In the rows, zero is written as 128.
Each row has a class, written after it.
[128 108 128 105 163 162 139 109 109 191 131 119 143 146 128  77 104 122
 182 153 150 119 116 120 162 106 163  86 143 182 117 131 103 173  72 137
 108 160 169 110 144 151 175  96 153 148 128 107 100 162  89]  U
[134 160 136 104 172 112 149 150 127 148 168 156 138  68 122 137 156 124
 184 132 131 113 174  76  72 166 170 156 172 125 162 133  99 109  83 101
 126 128 177 114 123 116 188 142  68  93 120 108 139 128 171]  C
[122 168 204  96 174 139 116 168  95 121 175 134 129 125 167 149 126 123
 126 158 105 121 128 102 138 159 128 150 144 126 139  87 126  72 134 132
 128 128  98 110 164 118 150 126 171 200 158  98 134 114 108]  Y
[196  63 172 107 190 102  98 131 123 173 176 161  92 104 139 122 136 130
  99 159  62 150 127  81 139 153 161 126  90 147 192 141 143  90 121 183
 130 115 159  92 117 130 146 109 129  38 133 167 140  88 211]  M
[ 94 154 162 107 165 129 145 120 140 153 164 162 138  74 119  98  90  96
 170  87 124 160 124  90 121 129 136 145 158 120 127  52 160 113 165 156
 155  39 121 151 116 100 173 168 141 126 137 119 126  97  98]  M
[138 153 127 102 182 111 144 153 114 159 169 175 137  79 116 140 147 136
 177 128 114 125 157  96  72 151 175 150 167 121 173  96 108 128  98  98
 139 103 164 106 115 124 198 145  77  80 126 118 146 146 162]  M
[147 158 131  93 200 129 138 153 122 142 156 153 154  84 115 137 155 130
 167 115 135 140 165  71  72 163 167 138 142 129 144 119 130  91  85 112
 147 108 168  96 131 131 165 138  74 109 121 115 139 150 176]  T
[174  87 159  99 181  99  97 130 129 153 166 140 139  78  94 105 146 103
 109 164  82 146 119  71 128 153 171 134  98 145 185 151 140  54 104 171
 142 144 175  82 143 111 146  95 108  65 133 155 119  99 196]  U
[184  81 177 104 180  89  96 143 124 150 182 145 116 105 111 138 130 111
 104 168  88 170 128  80 128 156 173 128  75 153 176 136 135  74 120 153
 137 134 165  92 151 117 156 119 121  66 121 158 150  84 198]  P
[137 165 136 107 207  93 131 164 123 149 177 180 153  68 110 130 163 119
 160 113 147 153 169  79  80 173 179 137 137 141 154 117 117 114  87  86
 144  97 179 109 116 119 197 129  88  84 119 108 152 139 195]  P
[128 149 204 106 150 147 124 167 108 135 171 102 120 133 165 147 122 130
 144 153 114 112 149  90 145 153 122 158 153 138 113 128 124  61 140 150
 131  99 114 130 167 108 171 162 145 220 147  96 138  97 100]  C
[137 149 205 104 175 135 111 165 121 111 165 117 134 124 177 150 127 129
 119 153 116 104 126 111 147 148 108 147 155 133 141  96 140  80 140 138
 118 117 101 108 140 110 155 121 168 213 150  95 136 112 120]  J
[137 152 126 106 186 122 159 153 111 170 174 175 125  96 118 131 141 140
 171 129 120 124 171 101  69 157 151 143 166 129 168 112 111 128  92 110
 131 127 180 105 120 122 185 139  80  89 131 118 147 131 169]  M
[ 85 144 163 103 154 126 144 118 142 136 157 133 160  75 111  87  95  82
 159  92 129 168 125  86 139 138 139 132 153 114 121  78 151 111 146 170
 136  47 119 157 136  88 175 147 153 128 136 100 106 115 108]  U
[144 159 199 118 153 147 127 166 111 126 165  88 135 157 156 147 124 129
 141 154 123 117 135 105 145 141 104 151 140 132 118 106 144  58 140 146
 117  98 103 108 161 103 168 160 148 231 155 103 143  95 109]  J
[124 168 201 110 163 143 112 167 104 126 171 105 127 125 171 144 123 134
 135 147 125 110 139  91 132 152 122 150 143 135 124 123 120  51 143 140
 150  95 117 127 182 101 157 160 132 202 145 101 139 115 111]  C
[138 164 186 106 157 146 118 163  87 143 164 123 122 131 151 147 125 127
 141 159  88 111 136 102 139 142 115 147 154 139 123  90 126  69 151 144
 125  95 112 122 159 120 168 173 148 208 147 108 146  98 100]  M
[ 82 165 177 100 147 125 136 127 147 126 152 145 180  88 123 101  86  77
 151  68 142 167 122  94 133 128 172 128 158 117 124  58 150 101 154 157
 148  77 120 154 119 106 170 121 153 116 120 110 110 113 107]  T
[139 159 142  98 180 111 147 158 113 149 170 164 136  93 123 133 139 140
 178 126 129 133 163  96  74 170 176 155 147 116 159 106 128 119  77 111
 118 146 157 111 116 116 187 128 101 100 140 112 137 132 168]  Y
[145 164 118 107 212 113 127 151 117 150 152 151 158  70 113 116 168 142
 154 134 140 137 154  92  62 169 158 135 147 117 154 126 119  94  74 106
 141 111 168 104 108 109 184 150  93  86 131 109 141 140 192]  N
[197  75 177 112 188  79  90 140 144 153 176 143 103 101 147 130 138 115
 107 158  71 160 134  79 137 162 183 119  82 156 172 158 140  98 121 160
 120 132 145  92 124 115 155  90 119  42 124 161 142  91 215]  P
[195  79 180 115 183 101 105 128 141 156 161 148 133  98 121 133 135 119
  99 172 109 144 123  83 122 152 163 141  84 146 191 141 161  59 107 156
 128 135 165  76 121 113 158 104 126  65 123 152 137  88 196]  J
[192  60 161 108 191  97  87 127 139 158 155 141 110 103 139 132 135 121
  99 160  60 144 133  88 130 154 172 124  75 146 165 156 137  84 112 170
 119 136 162  88 136 118 135  88 118  40 113 167 133  83 214]  S
[156 167 128 103 220  99 138 159 109 160 162 168 155  84 104 123 164 135
 153 116 146 142 157  98  67 166 169 145 131 121 163 118 116  89  76  89
 135 132 177 112 108 111 207 153  86  97 125 104 145 114 186]  N
[196  66 165 112 188  95  87 137 141 157 149 151 106 102 143 135 142 122
 102 148  65 138 143  84 140 162 172 119  77 147 169 149 131  84 119 174
 117 139 160  87 129 117 136  82 132  47 120 161 131  86 214]  S
[151 178 124 111 217 114 129 149 112 155 159 153 146  74 119 126 164 138
 147 128 140 131 150  92  61 166 159 138 140 115 164 134 120  99  80  98
 142 122 175 102 119 107 192 148  82  95 133 106 147 139 185]  N
[179  69 163 101 176 106 100 124 126 148 168 125 130  95 109 121 136 112
 102 172  97 158 122  86 131 152 164 139  87 143 187 142 135  59 108 169
 120 138 168  89 147 121 155 116 118  80 134 163 127  77 196]  U
[118 135 131 108 181 170 157 105  95 208 157 143 128 166 124  76  81 137
 170 148 136 130 123 129 145 110 128  84 150 190 120  97 101 153  85 130
 138 160 174 108 125 149 169 130 152 142 121 127 111 146  99]  M
[135 112 138 116 162 169 147 119 113 205 139 133 125 142 150  93 108 122
 188 143 148 115 128  97 160 107 164  92 145 185 111 125  84 157  81 128
 120 135 164 123 133 148 174 109 146 147 109  97 111 166  84]  C
[137 137 144 109 165 154 150 115 106 187 147 112 153 169 117  76  81 126
 174 149 170 126 115 120 151 113 136  93 132 190 118  98 108 143  78 124
 123 162 156 105 124 141 179 128 154 154 119 119 107 146  94]  J
[150 160 138  87 174 119 149 161 122 143 161 154 147  97 110 144 144 116
 182 121 135 139 172  77  76 172 181 149 145 126 157 106 114 100  91 108
 128 140 168 108 124 130 178 129  77  98 117 118 139 126 166]  T
[151 148 131 103 210 106 142 154 105 156 167 170 153  84 102 129 166 134
 148 122 154 146 157  84  73 177 171 145 129 120 163 122 116  83  77  98
 138 112 191 107 113 114 207 151  88  97 126 106 150 110 181]  N
[140 163 107 114 203 114 123 155 120 150 157 156 151  78 126 136 152 134
 150 118 126 126 176  91  66 169 151 135 129 123 139 136 115 110  92 110
 144 107 182 101 133 113 165 129  81  92 116 122 141 149 194]  S
[120 139 124 112 185 155 138 102  86 192 160 133 136 151 134  77 101 130
 168 151 138 128 131 131 150 108 131 102 142 189 118  99 113 167  89 121
 133 136 147 102 120 170 159 145 154 142 135 127 112 136 107]  M
[154 164 133 102 189 109 149 153 111 149 162 150 148  89 114 134 151 123
 163 133 141 130 159  97  66 171 172 146 151 113 168 111 114  99  84  98
 128 145 176 111 122 107 190 147  93  79 126 104 146 117 176]  N
[ 90 154 170 104 169 127 143 137 135 145 167 163 152  84 126  95  90  90
 160  84 128 175 137  84 127 146 141 141 142 104 124  61 163 115 143 169
 148  65 103 149 122  94 166 141 160 126 136  96 112 107 109]  Y
[ 76 158 157  96 164 131 157 117 145 151 166 138 154  94 147 106  98 100
 158  89 110 176 120 107 111 137 152 137 149 112 122  64 148 113 129 163
 147  82 128 158 121  99 176 121 142 126 107 109 119 120 101]  T
[131 147 192 113 156 142 131 165  92 151 172 115 113 149 158 142 125 138
 138 155  93 112 137 113 137 143 113 153 152 134 121  87 131  69 147 156
 123  96 108 120 154 117 179 161 152 216 157 109 140 103  98]  M
[124 162 208 101 170 136 105 173 106 114 171 131 130 116 165 146 139 115
 127 153 117 119 133 102 145 162 124 138 150 141 124 104 132  80 143 131
 136 126 106 111 163 117 146 130 156 194 152 102 140 116 117]  P
[187  87 181  99 192 102 103 144 119 161 172 169 124  98 127 127 140 112
 113 162  89 144 128  76 111 164 174 142  82 135 189 121 158  59 101 171
 137 167 165  80 141 116 145  89 120  61 130 152 127  99 194]  Y
[148  98 141 124 158 161 160 113 122 189 130 118 128 181 134 100  99 139
 182 144 164 123 118 124 161  98 156  93 126 186 120  99 106 162  80 128
 108 151 152 107 133 135 175 101 163 167 122 107 119 150  83]  J
[124 164 210 109 150 136 122 174 108 124 174 108 124 138 151 142 115 119
 139 152 117 131 141 101 150 160 126 138 139 144 103 118 138  67 149 137
 131 110 109 125 172 105 164 147 161 203 150  97 148 104 112]  P
[131 164 143 102 186 105 139 159 116 145 171 167 148  85 102 133 156 110
 172 120 147 140 168  76  76 169 174 140 156 131 149 117 123 118  83 100
 137 143 185 103 137 111 193 126  92  87 123 113 150 127 180]  P
[192  57 173 100 179  85  91 134 130 147 163 132 124  95 123 122 129 120
 104 161  72 155 124  89 144 152 183 126  84 137 187 151 135  78 112 177
 103 143 146 101 136 112 156 101 126  52 127 159 123  81 213]  U
[ 84 164 177 118 154 114 133 122 140 129 165 136 165  72 133 101 109  83
 158  71 156 148 123  84 130 130 162 146 154 114 126  76 138 100 151 161
 145  59 107 164 122  98 185 154 132 117 125 112 103  96 110]  C
[ 71 140 154 101 159 126 147 120 145 145 166 144 169  78 129  92  88 104
 154  97 120 166 120 118 129 138 152 125 166 107 128  79 147 122 129 165
 141  76 135 168 120  73 179 128 156 121 120 103 104 131 111]  U
[ 95 144 163 115 164 116 154 132 153 148 163 135 164  96 146 100  86 109
 149  90 138 160 121 112 122 134 137 135 151 109 124  68 165 120 133 161
 142  57 121 160 106  78 189 134 167 126 114  98 123 122 113]  J
[144 146 212 102 172 139 106 166 110 107 160 110 133 133 163 151 128 132
 119 153 117 103 126 101 150 148 107 147 147 132 134 101 149  70 135 139
 121 119 102 104 152 110 152 137 165 208 150  97 139 108 128]  J
[125 145 196  98 158 138 119 163 106 123 163  87 146 135 143 134 126 126
 138 163 103 123 130 108 151 145 125 144 153 131 114 120 137  66 137 151
 126  96  94 118 181 106 175 150 142 210 154 105 123 122 115]  U
[135 163 197 100 181 145 114 175  95 125 166 103 134 140 163 136 137 130
 121 157 123 124 121 118 130 149 115 134 140 119 134 104 116  45 135 144
 131 118 114 124 178  92 162 159 158 201 154  99 141 109 117]  N
[124 171 202 108 171 130 105 175 104 113 178 126 130 121 165 152 132 113
 117 154 109 118 133  97 145 158 124 129 150 144 123 103 126  77 154 128
 132 117 112 117 160 111 145 130 162 203 152 105 145 112 116]  P
[105 160 181 114 154 104 144 124 152 128 157 136 166  91 132  97  93  86
 156  73 162 149 108 105 128 132 145 140 153 107 137  55 166 118 147 163
 130  84 111 151 106  86 182 137 158 110 130 119 107 111 117]  J
[133 136 125 101 178 158 144 106 104 194 136 126 130 155 124  84  86 123
 171 142 135 119 128 120 147 127 136  84 129 195  94 119  95 152  81 129
 122 182 180 108 145 143 157 120 158 138 110 130 102 147 102]  S
[161 158 143 102 215 107 141 162 110 155 158 164 155  81  95 130 173 129
 158 116 170 135 151  81  71 170 178 151 136 120 162 113 116  68  77  95
 135 123 183 103 121 109 216 155  87 111 133 106 141 120 174]  N
[151 157 130 104 210 107 141 152 104 167 173 176 138  85 103 136 157 139
 162 122 135 135 156  85  69 157 167 160 135 131 163 109 118 102  91  97
 147  90 166 102 121 130 206 160  70  94 130 119 144 132 175]  M
[182  79 177 106 179 110 103 138 117 160 178 152 122 104 125 136 126 124
 110 180  89 161 118  95 117 146 178 145  74 135 187 120 141  59 106 161
 122 141 151  83 141 129 153 107 121  80 135 156 136  93 186]  Y
[186  72 182 102 189 101  91 140 119 165 175 156 110 109 136 130 125 123
 108 167  80 163 128  80 128 160 179 135  72 132 186 135 149  76 102 166
 114 152 154  94 129 113 154  92 144  56 130 154 135  93 203]  Y
[128 119 121 117 186 177 152 104 100 213 140 145 123 158 140  86 106 135
 183 142 133 123 125 119 149  97 142  86 147 188 126  98  96 174  82 139
 132 137 165  97 124 158 176 119 158 143 130 107 109 161  83]  M
[ 89 169 174  94 159 130 143 129 144 131 159 135 172  86 127 101  93  71
 159  71 144 166 121  84 130 135 167 131 151 112 120  64 151  97 149 166
 148  77 110 159 125 104 169 134 152 118 115 112 108 111 104]  T
[129 153 122 106 194 104 131 155 119 141 159 141 163  79 107 115 152 150
 156 123 129 134 156  94  77 164 156 131 153 118 151 128 129 109  80 115
 139  96 160 110 123 109 181 142  82  96 138 121 126 166 194]  U
[109 146 166 118 157 127 150 122 163 138 152 133 156  89 129 102  88  87
 172  83 142 165 127  86 133 122 132 141 149 114 121  78 160 111 153 167
 131  45 123 143 121  79 175 148 157 141 134 101 125  96 109]  J
[134 151 131 100 186 160 147 106  91 195 147 123 142 156 118  73  97 122
 163 145 145 136 106 118 143 123 143  82 143 180 121 105  98 140  75 121
 138 190 176 111 121 137 178 128 163 135 118 115 112 132 102]  N
[187 107 172 101 199  97  96 143 121 168 166 151 132  78 112 111 151 109
 105 175  99 138 114  84 110 159 174 128 100 136 189 136 145  48 105 157
 138 162 179  90 132 111 160 106 129  70 127 154 141  87 192]  N
[193  97 169  87 186 115 106 133 130 156 166 138 120 108 110 133 137 106
 120 169  86 163 121  75 123 154 168 139  80 151 177 130 134  50 109 159
 132 142 162  82 144 141 138 119 107  89 120 166 138  81 188]  T
[180 101 174 113 181 102  98 131 125 168 174 168 122  75 123 128 146 109
 103 164  95 135 132  63 114 165 168 142  96 145 187 151 135  61 110 175
 146 123 180  99 129 120 148 114 103  60 117 146 130  97 198]  C
[133 128 138 105 178 153 155 109 101 191 154 122 141 163 126  76  98 125
 169 158 168 138 115 128 139 133 146 106 137 174 119 103 114 139  77 121
 136 146 177 105 120 146 173 131 158 136 136 109 113 132 102]  N
[ 87 151 175 118 159 123 137 129 144 143 164 148 166  80 145 102 101  88
 161  79 155 148 124  92 130 129 163 140 160 106 127  90 137 109 146 167
 150  60 115 161 125  90 180 145 133 113 123 105 101 111 103]  C
[193 102 179  86 190 114 112 127 132 154 163 156 129  92 107 137 132  97
 110 157  96 151 130  67 109 162 182 136  86 152 186 127 149  48 112 163
 148 161 170  85 154 123 132 105 106  61 111 156 130  96 187]  T
[185  80 181  96 193 107  99 148 119 163 179 165 120 112 117 135 121 124
 109 177 103 164 134  91 114 159 174 150  77 137 189 129 146  73 105 167
 126 150 152  88 140 121 153 111 124  83 138 156 133  78 187]  Y
[127 143 131 104 173 158 150 109  82 204 156 133 132 163 125  75  83 128
 175 143 126 119 115 122 145 102 139  91 143 195 112  98 110 158  92 131
 137 169 167 114 127 153 171 132 152 141 125 129 111 143  84]  M
[193  67 171 110 189  97  91 132 131 171 167 162  96  97 134 121 141 126
 103 155  58 143 130  82 134 141 165 133  98 150 192 145 146  95 122 173
 122 124 157  85 106 134 156  99 120  45 138 163 139  82 207]  M
[128 139 136  84 176 164 147 113 106 186 143 111 142 170 121  85  84 125
 176 137 135 144 120 103 151 119 155  85 134 197 106 107  96 135  78 121
 140 177 167 108 139 152 173 118 148 155 107 122 110 145  86]  T
[114 151 203  96 161 147 114 165 102 113 169  96 147 128 162 131 122 131
 122 149 135 123 132 105 149 160 123 137 155 127 132 113 144  66 139 140
 150  98 118 116 185 103 151 137 156 183 158 111 133 132 128]  U
[114 133 157 104 183 165 140 106  94 187 156 135 141 150 149  78  99 129
 168 151 171 136 127 121 144 127 153 116 131 180 114 108 142 155  66 121
 131 154 150  92 129 164 163 103 170 136 146 107 105 158 109]  Y
[134 152 131  99 168 108 147 153 118 143 165 140 152  83 104 120 149 125
 175 125 134 128 161  86  87 168 171 142 165 121 162 129 119 114  84 112
 123 131 176 108 132 114 189 127  80  91 135 122 134 132 180]  U
[131 145 137 107 172 159 151  98 109 178 151 113 147 161 124  73  76 128
 169 142 166 128 115 121 153 118 128  86 122 195 117 114 115 145  80 126
 134 170 168 107 133 134 162 127 157 142 112 115 110 140 105]  J
[117 125 140 116 169 152 140 102 100 187 151 122 132 144 139  83 107 134
 178 148 153 121 131 107 153 118 144 107 141 188 110 119  99 156  78 123
 125 127 156 110 122 165 173 138 141 152 128 111 106 141  99]  C
[116 163 186 100 182 140 103 165 116 113 155 134 132 109 160 151 133 123
 111 151 101  92 140 114 132 159 109 136 146 131 126 105 121  69 143 134
 132 128 120 108 168 115 132 120 157 200 139 103 129 115 120]  S
[102 154 168  90 170 132 152 126 155 141 151 143 150  81 121 104  92  79
 177  73 130 176 128  73 120 139 149 139 142 115 116  62 157  96 152 155
 153  67 114 149 130  98 163 148 134 129 120 113 113 112  93]  T
[132 104 120 107 163 170 149 113 114 200 117 134 133 158 127  99  97 124
 179 144 149 116 136 111 151 120 160  91 135 191  95 125  96 169  80 130
 131 160 185 105 148 142 163  96 165 138 111 112 111 156  77]  S
[136 169 136 112 200 120 123 156 109 150 167 158 147  81 129 125 146 142
 159 121 144 140 163  81  68 171 166 149 132 110 150 126 141 105  76 114
 130 109 155 103 122 119 181 133  95  93 140 109 140 142 190]  Y
[155 161 136 100 214 107 139 164 103 157 165 165 152  91 100 125 171 136
 156 120 159 143 154  84  71 177 172 145 126 118 161 120 111  76  73  99
 138 112 185 113 120 108 204 156  84  97 128 105 148 116 184]  N
[137 160 120 105 186 114 153 149 110 167 172 171 129  89 114 131 150 136
 173 131 124 125 168  90  72 165 153 146 159 127 170 105 113 123  92  99
 140 118 178 101 113 131 192 148  84  83 127 127 149 129 167]  M
[149 157 129  97 188 111 144 155 117 150 162 156 146  88 111 127 153 127
 169 125 143 135 151  97  71 171 168 148 155 110 168 117 113 106  80 105
 133 144 188 108 109 111 196 139  91  83 129 106 145 117 178]  N
[121 143 195 104 160 138 107 155 109 109 156 107 138 116 156 136 126 125
 119 158  95 108 136 109 151 149 113 133 170 129 132 109 124  77 142 142
 105 131  98 111 159 109 147 126 153 204 159 108 119 116 124]  U
[ 84 152 142 109 171 122 146 120 143 145 157 148 161  89 140 108  95 101
 146  86 110 163 132 107 122 145 151 130 144 121 106  76 131 119 139 166
 154  61 128 159 126  84 158 126 157 105 110 110 113 110 116]  S
[144 169 132  88 194 112 143 158 122 148 158 163 154  87 100 133 155 130
 174 113 134 151 167  75  83 170 180 143 136 137 148 114 110  92  80 101
 134 111 170 107 116 141 192 136  84 114 115 111 146 123 182]  T
[140 164 147 104 180  99 140 162 117 143 179 167 142  84 122 142 152 114
 177 127 136 139 170  86  80 180 180 143 149 126 149 118 122 125  92  92
 130 132 169 112 131 106 185 129  88  76 122 111 147 145 179]  P
